Below are the code and all the weights of a small trained network. Each question names an input and a class and asks about switching units off, where a switched-off unit gives its printed mean instead of its output.

import numpy as np


def w(rows, s, z=0):
    codes = np.array(rows[::2]) - 128.0
    scale = np.full(codes.shape[1], s)
    scale[-1] = z or s
    return codes * scale


def f(y):
    return np.maximum(y, 0)


def log_softmax(a):
    a = a - a.max(-1, keepdims=True)
    return a - np.log(np.exp(a).sum(-1, keepdims=True))


def net(x, mask):
    res = np.array(x, float).reshape(1, 5) / 4 @ E
    y = f(res @ A[0][:, :-1].T + A[0][:, -1])
    res = res + np.where(mask, y, B[0][:, -1]) @ B[0][:, :-1]
    return log_softmax(res[-1] @ U[:, :-1].T + U[:, -1])


A, B = {}, {}
E = w([
[90,116,145,82,2,102,106],'x0',
[109,187,139,49,177,107,207],'x1',
[114,151,89,141,148,147,146],'x2',
[121,136,136,136,123,122,130],'x3',
[241,194,113,154,74,99,235],'x4',
],0.0081)
A[0] = w([
[128,148,217,84,204,146,159,111],'neuron 0',
[168,97,163,163,195,146,144,252],'neuron 1',
[35,128,135,36,121,220,219,126],'neuron 2',
[4,83,149,69,199,148,82,58],'neuron 3',
[94,123,135,100,56,79,136,89],'neuron 4',
[87,150,130,101,72,130,124,72],'neuron 5',
[71,149,170,26,150,112,189,34],'neuron 6',
[134,186,121,2,150,136,128,13],'neuron 7',
],0.0079,0.0029)
B[0] = w([
[119,79,92,175,137,150,99,187],'neuron 0',
[124,87,138,109,102,131,122,211],'neuron 1',
[116,66,161,142,157,120,66,204],'neuron 2',
[193,201,167,113,130,109,246,254],'neuron 3',
[144,97,102,45,161,175,140,190],'neuron 4',
[188,133,107,125,194,147,130,168],'neuron 5',
[165,75,113,247,112,128,114,194],'neuron 6',
[114,163,152,183,134,154,111,176],'neuron 7',
],0.012,0.0069)
U = w([
[199,239,162,125,101,59,216,56],'0',
[164,79,97,78,163,190,82,152],'1',
[2,87,143,184,54,65,174,254],'2',
[119,67,142,189,113,154,12,46],'3',
[128,151,120,97,164,86,81,144],'4',
],0.0066,0.003)

Each question gives the input, the list of numbers given to net, and the class t.
The units are the neurons (one row each of A and B). Each row of codes is followed by its name. A weight is (code - 128) times the scale printed after its matrix; where a second scale follows, it is the last column's (A, B and U).
mask holds one flag per neuron, in row order. A switched-off neuron (its flag False) gives its mean, the last column of its row in B, instead of its output. The means were averaged over made-up inputs and are rounded, as every weight is.
A unit's drop is (log p(t) with every unit on - log p(t) with that unit switched off) / (log p(t) with every unit on - log p(t) with every unit switched off).
The circuit of an input: a set's keep is (log p(t) with only the set's units on - log p(t) with every unit switched off) / (log p(t) with every unit on - log p(t) with every unit switched off). Starting from all 8 units, units are removed one at a time, each time the one whose removal leaves the highest keep (on an exact tie, the one counted first), for as long as the keep stays at least 0.8.
circuit, biggest first: the units of the circuit, biggest drop first
most important unit: the unit with the biggest drop
top k neurons: the k neurons with the biggest drops, biggest first
drop of u: that unit's drop, to one decimal
input [-3,-4,7,8,5], class 2: circuit, biggest first	(neuron 3; neuron 4)
input [-2,3,2,3,-8], class 0: most important unit	neuron 3
input [0,5,2,2,-2], class 3: circuit, biggest first	(neuron 2; neuron 6)
input [-8,5,-8,1,5], class 1: top 2 neurons	(neuron 3; neuron 0)
input [8,1,-6,6,-4], class 1: top 2 neurons	(neuron 4; neuron 5)
input [-2,7,-7,1,-2], class 3: top 3 neurons	(neuron 6; neuron 0; neuron 2)
input [6,7,3,3,4], class 3: top 3 neurons	(neuron 3; neuron 6; neuron 2)
input [-8,7,7,4,5], class 1: top 2 neurons	(neuron 3; neuron 0)
input [-4,-5,5,-6,-4], class 2: top 2 neurons	(neuron 4; neuron 5)
input [7,2,5,0,4], class 1: top 2 neurons	(neuron 3; neuron 4)
input [8,-4,-7,-2,-7], class 1: top 2 neurons	(neuron 4; neuron 5)
input [7,-6,-1,4,1], class 1: circuit, biggest first	(neuron 4; neuron 5)
input [-3,5,-7,1,5], class 4: top 2 neurons	(neuron 3; neuron 0)
input [-8,0,0,5,7], class 1: circuit, biggest first	(neuron 3)
input [0,5,-3,8,5], class 2: circuit, biggest first	(neuron 3; neuron 5)
input [7,4,-8,-3,4], class 4: top 2 neurons	(neuron 3; neuron 4)
input [7,-5,1,1,-6], class 1: drop of neuron 5	0.3
input [8,-6,4,-7,4], class 1: drop of neuron 4	0.5
input [-4,3,-1,-7,-7], class 0: drop of neuron 3	1.5
input [6,8,5,1,-6], class 3: circuit, biggest first	(neuron 2)
